Below is a small trained network, with its code and all its weights. Each question gives an input and a class and asks what happens when units are switched off, that is, made to give their printed mean instead of their output.

import numpy as np


def w(rows, s, z=0):
    codes = np.array(rows[::2]) - 128.0
    scale = np.full(codes.shape[1], s)
    scale[-1] = z or s
    return codes * scale


def f(y):
    return y / 2 * (1 + np.tanh(0.7978845608 * (y + 0.044715 * y**3)))


def log_softmax(a):
    a = a - a.max(-1, keepdims=True)
    return a - np.log(np.exp(a).sum(-1, keepdims=True))


def net(x, mask):
    res = np.array(x, float).reshape(1, 6) / 4 @ E
    y = f(res @ A[0][:, :-1].T + A[0][:, -1])
    res = res + np.where(mask, y, B[0][:, -1]) @ B[0][:, :-1]
    return log_softmax(res[-1] @ U[:, :-1].T + U[:, -1])


A, B = {}, {}
E = w([
[127,129,128,128],'x0',
[128,128,128,128],'x1',
[114,157,149,1],'x2',
[122,176,247,153],'x3',
[255,58,179,108],'x4',
[129,130,127,128],'x5',
],0.0083)
A[0] = w([
[79,204,148,153,146],'n1',
[158,125,210,134,104],'n2',
[57,172,104,92,98],'n3',
[150,72,64,91,127],'n4',
[116,157,153,107,113],'n5',
[154,119,127,177,255],'n6',
[89,132,43,127,202],'n7',
[104,158,204,158,249],'n8',
[96,182,151,149,124],'n9',
[136,131,104,106,140],'n10',
[114,127,115,149,210],'n11',
[83,151,48,135,216],'n12',
[135,161,176,32,72],'n13',
[120,157,138,5,232],'n14',
[107,122,168,153,126],'n15',
[143,135,154,127,143],'n16',
[155,91,128,131,147],'n17',
[108,126,100,192,205],'n18',
],0.019,0.0041)
B[0] = w([
[140,252,116,181,215],'n1',
[139,64,196,121,193],'n2',
[115,146,45,87,217],'n3',
[191,86,67,198,198],'n4',
[152,161,141,116,151],'n5',
[70,68,127,174,199],'n6',
[92,89,171,50,238],'n7',
[136,177,189,191,218],'n8',
[148,210,130,170,181],'n9',
[155,106,118,115,144],'n10',
[90,136,137,122,167],'n11',
[74,121,178,57,247],'n12',
[175,160,206,73,202],'n13',
[213,149,73,33,240],'n14',
[153,139,148,157,154],'n15',
[132,113,150,127,146],'n16',
[139,82,106,150,164],'n17',
[53,147,161,107,215],'n18',
],0.037,0.012)
U = w([
[106,113,254,32,255],'0',
[100,123,26,26,24],'1',
[64,203,120,212,95],'2',
[182,222,87,131,97],'3',
[78,28,21,198,248],'4',
[228,85,41,122,92],'5',
[123,69,219,190,5],'6',
],0.0055,0.0031)

Each question gives the input, the list of numbers given to net, and the class t.
The units are the neurons (one row each of A and B). Each row of codes is followed by its name. A weight is (code - 128) times the scale printed after its matrix; where a second scale follows, it is the last column's (A, B and U).
mask holds one flag per neuron, in row order. A switched-off neuron (its flag False) gives its mean, the last column of its row in B, instead of its output. The means were averaged over made-up inputs and are rounded, as every weight is.
A unit's drop is (log p(t) with every unit on - log p(t) with that unit switched off) / (log p(t) with every unit on - log p(t) with every unit switched off).
The circuit of an input: a set's keep is (log p(t) with only the set's units on - log p(t) with every unit switched off) / (log p(t) with every unit on - log p(t) with every unit switched off). Starting from the 12 units with the biggest drops (on a tie, the unit counted first), units are removed one at a time, each time the one whose removal leaves the highest keep (on an exact tie, the one counted first), for as long as the keep stays at least 0.8.
circuit, biggest first: the units of the circuit, biggest drop first
k most important neurons: the k neurons with the biggest drops, biggest first
drop when u is switched off: that unit's drop, to one decimal
input [5,8,2,-7,-6,-6], class 1: circuit, biggest first -> (n3)
input [7,2,1,-1,-7,-6], class 1: 4 most important neurons -> (n3; n13; n2; n8)
input [-1,7,0,-8,3,-8], class 4: circuit, biggest first -> (n4; n14)
input [-2,7,2,-8,1,8], class 5: 3 most important neurons -> (n4; n18; n3)
input [5,-4,2,0,8,8], class 5: 2 most important neurons -> (n12; n7)
input [1,6,5,0,5,2], class 5: 2 most important neurons -> (n12; n14)
input [-3,0,1,-2,-6,-5], class 1: 3 most important neurons -> (n3; n13; n8)
input [6,5,-6,1,-7,4], class 2: 2 most important neurons -> (n1; n9)
input [-3,-3,4,1,-5,-5], class 3: 2 most important neurons -> (n1; n9)
input [2,-3,6,-8,-7,4], class 1: drop when n3 is switched off -> 0.1
input [7,-2,1,-7,2,8], class 5: drop when n4 is switched off -> 0.6
input [-6,5,-2,-1,1,0], class 4: drop when n13 is switched off -> 0.2
input [0,0,2,6,-2,6], class 3: drop when n4 is switched off -> 0.0
input [2,7,-1,-7,8,-2], class 4: most important neuron -> (n14)
